Each row is followed by its group and then its class within the group.
[-0.14 -0.18  0.26  0.47  0.75 -1.05 -0.54  0.09 -0.32  1.04 -2.05  0.04
 -0.13  1.39 -0.75  0.77  0.04  0.94  1.08  0.14  0.13 -0.58  0.72  0.58
  0.11 -0.25  1.67 -0.64 -2.10  8.58  2.54  0.36  0.77  0.22 -0.82  0.79
 -0.64  5.90  2.01 -2.12 -0.03 -1.32 -2.68 -1.94  0.17  0.00  2.20 -7.50
  0.54  0.03 -0.94 -0.08 -0.34  0.62 -0.37  0.33 -0.84  0.78 -1.01  0.38
 -0.65  0.37 -0.27  0.37  0.22 -0.70 -0.08 -0.77  0.50  1.54  0.88  1.27
  1.04 -0.36  0.58 -1.50  2.91] : rada/Y
[ 0.61 -0.11  1.26 -2.32  0.73 -0.44 -1.30 -1.06  1.16 -1.34  1.27  0.83
  0.12 -0.09  0.52  2.30  0.66 -0.50 -0.69  1.31 -0.19 -0.18  1.67  2.43
 -0.45  0.72 -0.32  0.18  0.97  8.11 -3.19 -0.27  0.98 -0.11  0.58 -1.39
  0.33  6.83  0.03  4.34 -0.58  0.23  0.59  0.23  0.06 -0.70  0.30  4.70
 -0.17 -0.80 -1.24 -0.36 -1.02 -0.20  0.36  0.20 -1.15  2.63 -0.60 -1.97
  0.55  0.55  0.85  1.10  0.27  1.85 -0.01 -0.10  2.55  0.03 -1.41 -0.55
 -0.95  3.47 -1.32  0.67  0.51] : rada/X
[-1.61  0.60 -0.37 -0.41 -0.32 -1.54  0.08  0.56 -0.66  0.15 -0.89 -0.20
 -0.75  0.14  0.49 -0.72 -0.11  0.62  0.07  0.61 -0.72  0.54 -1.23 -0.12
 -0.10 -0.51  0.09 -0.38  0.78  5.30 -5.73 -0.13  0.15 -0.96  0.19 -0.27
  0.86  3.49 -1.77  3.41  0.45 -1.06  0.50 -0.13 -1.71  1.70  0.06  3.52
  0.22  0.48  0.17 -0.53  0.21 -0.46  0.27 -0.40 -0.28 -0.60  0.25  0.40
  0.45  0.42  1.25  1.65  0.81  0.77 -1.73  1.49  1.23  0.64  0.01  0.56
  0.57  0.72  0.30  1.55 -3.22] : guli/G
[-0.16  0.29  0.29 -0.98  0.36 -0.16 -0.74  0.05  0.02  0.44 -0.85  0.11
  0.97  0.55  0.63 -0.17  0.79 -0.43 -0.11  2.10 -0.13 -0.73  1.23  1.19
  0.79 -0.16  1.75  0.16 -1.27  6.26  1.97  1.02 -0.28  0.18 -0.64  0.63
 -0.75  5.29  0.27  0.83 -1.07 -0.87 -0.90 -1.39 -1.66  0.59 -1.14 -1.53
 -0.41  0.08 -0.23 -1.19  0.15 -0.01 -0.32  0.43 -0.06 -0.60 -0.35 -1.38
 -0.17  0.59  0.61  0.64 -0.94 -1.04 -0.21  0.45  0.96  0.44 -0.82 -0.09
  0.23 -0.71  0.43 -0.09  2.56] : rada/Y
[ 0.03  0.06  0.41 -0.28  0.37 -0.80 -1.01  0.28  0.27 -0.33 -1.11 -0.36
 -0.73 -0.43  0.79 -0.58  0.25 -1.02 -0.11 -0.11  0.06 -1.79  1.80  0.57
  0.41 -0.22 -2.10 -0.20 -0.21 -1.26 -8.39  0.61  0.16  0.44  0.21 -0.15
  0.72  5.06  1.13  1.64  1.23 -1.00 -2.68 -0.03 -1.16  1.13 -0.34  0.26
 -0.23  0.20 -0.29 -0.99 -1.62 -0.50  0.67 -0.84 -0.95  0.86 -0.45  0.19
  0.16  0.17  0.27  0.09 -0.19 -0.21 -0.16  0.85  0.29  0.06 -1.38 -1.10
 -1.44  0.87 -0.32 -1.02  0.20] : guli/B
[ 0.26  0.05  1.13 -0.45 -2.55 -1.24 -0.07  0.20 -1.04 -0.14  0.50 -0.46
 -0.44 -0.18 -0.13  0.33 -0.56  0.57  0.61  1.33 -0.75 -1.19  0.58 -0.09
  0.60  0.33  0.47  0.30 -1.26  3.64 -7.91  0.52 -0.78 -0.58 -0.38 -0.54
  1.11  3.25 -0.04  1.87  0.57  0.22 -0.21 -0.91  0.27 -0.91 -0.25  3.29
 -0.36  0.05  0.28  1.60 -0.06 -1.62 -0.60 -0.16 -0.01 -0.52  0.51 -0.03
  0.74  0.49  0.66 -0.13 -0.21  0.43  0.24  0.62  2.31 -0.39 -0.63  0.45
 -0.42 -0.12  0.22  0.41 -1.30] : guli/G
[-0.77 -0.05  0.90 -1.28  1.25 -0.87  0.26  0.36 -0.61  0.38  0.33  0.44
  0.72  0.02 -0.80 -0.77 -0.03 -0.13 -0.33  0.70 -0.27  0.46 -0.15 -0.42
  0.16 -0.23  3.88  0.80  0.61 -5.14 -0.72 -1.31  0.29  0.22  0.42 -1.16
 -0.45 -1.20 -1.13 -2.12 -0.89  1.64  2.16  0.70 -0.29  0.64 -0.46  2.25
  0.68  0.64 -0.22  0.76  0.52 -0.45  0.12 -0.24  0.38  0.55  0.44  1.16
  0.53  0.29  1.92 -0.87 -0.42 -1.78  1.70 -0.76 -0.33  0.09 -0.79 -0.14
 -0.59  0.03  0.32  1.57 -0.59] : Bisi/T
[ 0.56  0.03  1.10 -1.87  0.18 -0.38 -1.76  1.43 -0.82 -0.97 -0.77  0.88
 -0.69  0.25  0.28 -1.40  0.03 -1.76 -0.85  1.33 -0.13 -0.41  1.39  1.22
 -0.30 -0.12 -0.65 -1.98 -0.87  0.51 -1.05 -0.23  0.71 -0.66  0.38 -1.01
 -1.20  6.52 -1.89  3.85  3.12 -0.04 -0.74 -0.84 -2.83  2.06  0.66  2.98
  0.10 -0.05  0.07 -0.60 -1.69 -0.99  0.58 -0.26 -0.82  0.18 -0.03 -0.57
  1.27  0.37  1.94  1.20 -0.69 -2.20 -0.64 -0.88  0.98 -0.02 -1.11  0.51
 -0.88  1.13  0.44  1.17  0.77] : rada/X
[-0.32  0.20  0.21 -1.67 -0.51  1.00 -0.08 -0.06 -1.13  0.42 -1.53  0.12
 -0.12 -0.65 -0.10 -1.25  0.52 -1.87 -0.51  3.85  0.40  1.64  0.26  0.85
  0.52 -0.82 -2.42 -1.00  0.01 -5.64  0.12  1.51  0.43  0.16 -0.65 -0.13
 -1.08  4.06 -2.31  5.20  1.21 -1.19 -1.23 -3.02 -4.38  1.66  0.84  4.32
 -0.18  1.06  0.60 -0.77 -1.22 -0.93  0.69 -0.22 -0.51 -0.35  0.46 -0.79
  0.66 -0.82  1.58  0.84  0.26 -5.67  0.37  0.86 -0.31  0.66 -1.62  0.98
 -1.07  0.21 -0.20  0.63  1.55] : rada/X
[-0.57 -0.72  0.79 -1.93  0.64 -0.38  0.81  0.75 -0.08 -1.58  0.27  1.13
  0.58 -0.66 -1.18 -1.33  0.51  0.10 -0.34 -0.21 -0.20 -0.50 -0.93 -0.07
 -0.30 -0.22  4.19  2.12 -0.41 -6.82 -3.21 -1.23 -0.41 -0.30  0.54 -0.18
  0.17 -1.02 -0.59  1.49 -1.29  1.04  1.76  0.97  0.83 -0.32 -0.13  1.11
  0.12 -0.02 -0.42 -2.08 -0.01 -0.65  0.37  0.28  0.10  0.81 -0.73  0.66
 -0.53  0.19  0.73 -0.88  0.16  1.29  0.17 -0.20  0.31 -0.97 -1.91 -1.20
  0.07  1.01 -0.15  1.37  0.29] : Bisi/H
[ 0.05 -0.72  0.24 -0.83  0.28  1.07 -0.28  0.23  0.48 -1.84 -0.15  1.68
 -0.10  1.01  0.77  0.43 -0.94  4.92 -1.37  0.28  0.07  1.10 -0.30  3.26
 -0.37 -0.28 -0.40 -2.30 -0.23  3.79 -3.02  0.09  0.65  0.37  1.17  0.53
 -0.54  7.70 -1.04  5.72  0.11  0.36  2.36 -0.50 -0.16  1.89  1.18  1.75
 -0.80  0.64  1.03 -0.31 -1.18 -1.49 -0.53 -0.29 -0.79 -0.44  0.49 -0.64
  0.19 -0.03  1.56  1.40  0.00 -0.20  0.13  0.05  1.56  0.99 -0.47  0.82
 -0.70  2.93  0.11  0.34  0.44] : rada/Y
[ 0.16  1.26  0.34 -0.41  0.08 -0.92 -1.19  1.28  0.52 -0.39  0.15 -0.88
 -0.76 -1.01  1.09  0.12  0.19 -0.27 -0.55  0.12 -0.61  0.02  1.30  1.82
  0.00  0.23 -5.51 -0.68  1.74 -4.77 -7.86  0.55 -0.43 -0.62  0.96 -1.01
  0.20  6.68 -0.96  5.33  0.72 -0.11  0.10  1.10 -0.39  1.48  0.50  6.13
 -0.64  0.38 -0.53 -0.43 -1.18 -2.44 -0.04  0.10  0.18  0.07  0.28 -0.64
 -0.78 -0.18  0.89  0.56 -0.91  0.72  0.47  1.30  1.91  0.00 -1.31 -0.16
 -0.95  4.13 -0.06  1.96 -2.76] : guli/G
[-0.23  0.42  0.23 -0.56  0.12  0.03 -1.23  0.99  0.12 -0.34  0.45  0.28
 -0.92 -1.04  0.76  0.78  0.71  0.80  0.08  1.58 -0.38  0.08  1.52  0.67
  0.03  0.32 -2.96 -0.24  0.35  8.58 -8.58 -0.90 -0.51 -0.32  1.01 -0.22
  0.58  8.29 -0.02  0.73  1.97  0.16  0.21 -1.59  0.35  0.49  0.60  4.00
 -0.04  0.02 -0.23  0.89 -0.51 -0.75 -0.28 -0.67 -0.09 -0.03  0.04 -0.84
  0.29  0.96 -0.36  1.03 -1.10 -0.69  1.28  1.02  1.53  0.68  0.02 -0.21
 -1.37  1.21  0.05  1.08 -1.97] : guli/B
[ 0.02 -0.57 -1.06 -1.80  1.36 -0.94 -0.90  1.98  0.49 -0.73 -0.18  0.33
  0.47 -0.46  0.08 -0.97 -0.50 -0.59 -0.14  0.37  0.01 -0.41 -0.56  0.64
 -0.27 -0.26  4.71  2.47 -1.14 -6.35  0.92 -0.56 -0.26 -0.40  0.34 -0.01
 -0.89 -1.07 -0.61  1.09 -1.48  1.53  1.90  1.60 -0.53  0.40 -0.07 -1.63
  0.11 -0.73  0.96 -0.92 -0.03 -0.23 -0.57  0.36 -0.64  0.92 -0.45  0.23
 -0.32  0.62  0.43 -0.31  0.98  1.05  0.01 -1.01  0.36  2.17 -1.35 -0.22
 -0.42  1.18  0.64  0.58  2.06] : Bisi/H
[ 0.03  0.76  0.44 -1.25  0.39 -0.96 -0.65  1.18  1.27 -0.78 -2.86 -0.54
 -1.23 -0.22  1.08 -0.30  0.21 -1.48 -1.44  0.87 -0.38 -0.93  0.73  1.31
  0.05  0.06 -4.58 -1.02  0.58 -8.58 -6.17  0.88  0.18 -0.17  0.24  0.12
 -0.55  6.05 -1.67  4.80  2.73 -0.71 -0.48 -0.68 -1.30  2.09  0.58  3.83
  0.12 -0.14  0.31 -0.40 -1.15 -1.10  0.26 -0.77 -0.83  0.25  0.03 -0.74
  0.14  0.50  1.07  0.97 -1.09 -0.07  0.28 -0.54  2.36  0.53 -0.92  0.26
 -1.85  2.32 -0.27 -0.20 -0.60] : guli/B
[ 0.62  0.74  0.45 -0.60 -0.49 -0.34 -1.07  0.50 -0.26 -0.59  0.86 -0.17
 -0.18 -0.77  1.81  0.55 -0.23  0.01  3.97  0.15 -1.08  0.01  1.20 -0.85
 -0.31 -0.13 -1.18  0.69 -0.67  8.58 -6.21 -0.40  0.07  0.34  0.76 -0.25
  0.26  4.52  1.16  2.64 -0.32 -0.88  0.05 -0.60 -0.98 -0.18 -0.48  0.79
  0.15 -0.12 -0.18  0.09 -0.80 -0.83 -0.36 -0.92  0.21  0.09 -1.36 -0.19
 -0.61  0.34  0.10  0.62  0.00  0.32 -0.47  0.58  0.32  0.84  0.69 -0.12
 -0.59  0.31 -0.02  0.22 -1.01] : guli/B
[ 0.22  0.49 -0.42 -1.59 -0.87 -1.02  0.41  1.05 -0.93 -1.27 -0.79 -0.68
 -0.08 -0.02 -0.17 -1.39  0.14 -0.60 -0.33  1.34 -0.28  0.36  0.29 -0.07
  0.59 -0.71 -2.19  0.44 -0.58 -1.37 -8.58  0.06 -1.08 -0.11 -0.63 -0.94
  4.02  5.40 -2.58  4.78  0.94 -0.18 -0.93 -1.71 -3.79  0.33  0.36  4.81
 -0.54 -0.18  0.51 -0.81 -0.61 -1.25  0.00 -2.89 -0.76  0.37  0.46 -0.43
  0.19  1.51  1.67  0.70 -0.41 -1.02  0.73  1.41  1.30  0.53 -0.40 -0.24
 -0.60  0.46 -0.27  0.78 -1.12] : guli/B
[-0.01 -0.17  1.18 -1.68  0.99 -1.59 -0.12  0.50 -1.09 -0.57 -0.94  1.04
  1.43 -0.28 -0.55 -1.72 -0.58  0.47 -0.58  0.09  0.69  0.20  0.89  0.27
  0.38 -0.78  5.85  1.33 -0.98 -4.62  0.05 -0.54 -0.38  0.22  0.11 -1.25
 -0.23 -1.36 -0.73 -0.87 -2.60  0.75  0.44  1.47  0.53 -0.21 -0.11 -0.51
 -0.01 -0.27  0.05 -0.55 -1.69 -0.30  0.05 -0.53 -0.01  0.41 -0.13  1.06
  0.18  0.42 -0.12 -0.51  0.24  1.19  0.41 -0.72  0.39 -0.25 -0.21  0.15
 -0.60  0.11  0.35  1.44  0.22] : Bisi/H
[ 0.30 -0.16 -0.11 -0.08 -0.46 -1.65  0.67 -0.25  0.60 -0.03  0.61  0.27
 -0.48  0.03 -0.03 -0.23 -0.85  0.38 -1.70  0.52 -1.12 -0.96  1.88 -1.36
  0.45 -0.25  0.61  0.11 -0.52  3.88 -6.02  0.50 -0.29 -0.75  0.28 -1.36
  0.66 -0.02 -1.37 -1.32  1.72 -1.14  0.08 -0.17  0.89 -0.94 -0.41  0.27
  0.23  1.07  0.72  0.37  0.06  0.69 -0.93 -0.46 -0.14 -0.54 -0.12  0.80
 -0.55  0.25  0.06 -0.35 -0.58  1.13 -1.19  1.49  1.04 -0.40  0.59  0.34
 -0.62 -0.36  0.26  0.52 -0.59] : mema/S
[ 0.10  0.45  0.24 -1.90  0.06 -1.67 -0.26  1.16 -1.20  0.04  0.90 -0.53
 -1.32  1.25  3.33 -0.26 -0.31  1.35 -0.81  1.12 -0.14  0.76 -1.60 -0.27
  0.88  0.15 -1.37 -0.25  0.39 -3.24 -7.74 -0.34 -0.73 -0.27  0.06 -1.86
  0.25  6.22 -4.32  3.27  0.64 -0.63  1.01 -2.85 -1.42 -0.28 -0.01  3.08
 -0.48  0.18 -0.68  0.23  0.20 -0.31 -0.29  0.56 -0.14  0.46  0.41  0.05
  0.95  0.45  1.88  0.39  0.54  0.07  0.45  1.66  5.02  0.10 -0.67  0.15
 -1.27  1.68 -0.45  1.74 -2.29] : guli/G
[ 0.06  0.21  0.30 -1.68  0.10  0.93  2.05  0.64  0.30 -1.47  0.19  1.25
 -0.06  1.02  0.08 -1.38  0.20 -1.56 -1.44  0.32 -0.08  0.06  0.90  1.78
  0.35 -0.53 -1.81 -0.88 -0.57 -7.73  0.29  0.58 -0.48 -0.65  0.30 -0.30
  0.03  4.84 -1.34  4.81  0.88  0.92 -0.70 -0.33 -2.89  3.84  0.95  4.27
  0.34 -0.17  0.38 -0.91 -1.86 -1.21  0.53  0.01 -0.63 -0.19  0.04 -0.82
  0.49 -0.06  1.90  1.85 -1.02 -2.51  1.00 -0.15  0.30  0.71 -1.67 -0.22
 -0.96  2.58 -0.31  0.85  0.87] : rada/X
[ 0.06 -0.39 -0.64  0.03 -0.92 -0.42 -0.29  0.63  0.04 -1.68  1.05  0.71
 -0.99 -1.74  0.17  0.82  0.20  0.07  1.68 -0.15 -0.31  0.44  1.24  0.62
  0.38  1.24 -2.72 -0.58 -0.28  1.28 -6.29 -0.36 -0.01 -0.12  1.56 -1.58
  0.91  2.01 -2.01  0.86  0.54  0.76  1.32  0.68  1.19 -0.83  0.29  2.54
 -0.20 -0.68 -0.39 -0.03 -0.18 -0.52 -0.39 -0.61 -0.27  0.49  0.07 -0.84
 -0.35  0.50  0.13  0.17 -1.01  0.96 -0.39  0.22  0.97 -0.12 -0.76 -0.53
 -1.59  1.72 -1.16  0.00 -3.04] : mema/E
[-0.81  0.22  0.87 -1.98  0.37 -0.27  0.20  0.79 -0.56 -0.96 -0.54  1.80
 -1.66  0.34 -0.69 -1.83  1.42 -1.45 -1.19  0.47 -0.77 -1.19 -0.20  1.34
  1.63 -0.39  5.83 -0.59  0.07 -8.58 -5.60 -0.13  1.09 -0.84 -0.29 -1.53
 -0.55 -1.03 -1.65  4.60  0.15 -0.10  2.02  1.43 -1.56  1.32  0.84  6.46
 -1.22 -0.83  0.62 -1.32 -0.98 -0.77  1.09  0.87 -0.19  0.69 -0.16 -0.08
  0.74  0.60  1.16 -0.19  0.55  0.41 -0.46 -0.06  1.30  0.06 -1.50 -0.95
 -1.51  2.22 -0.35  1.60  0.62] : Bisi/H
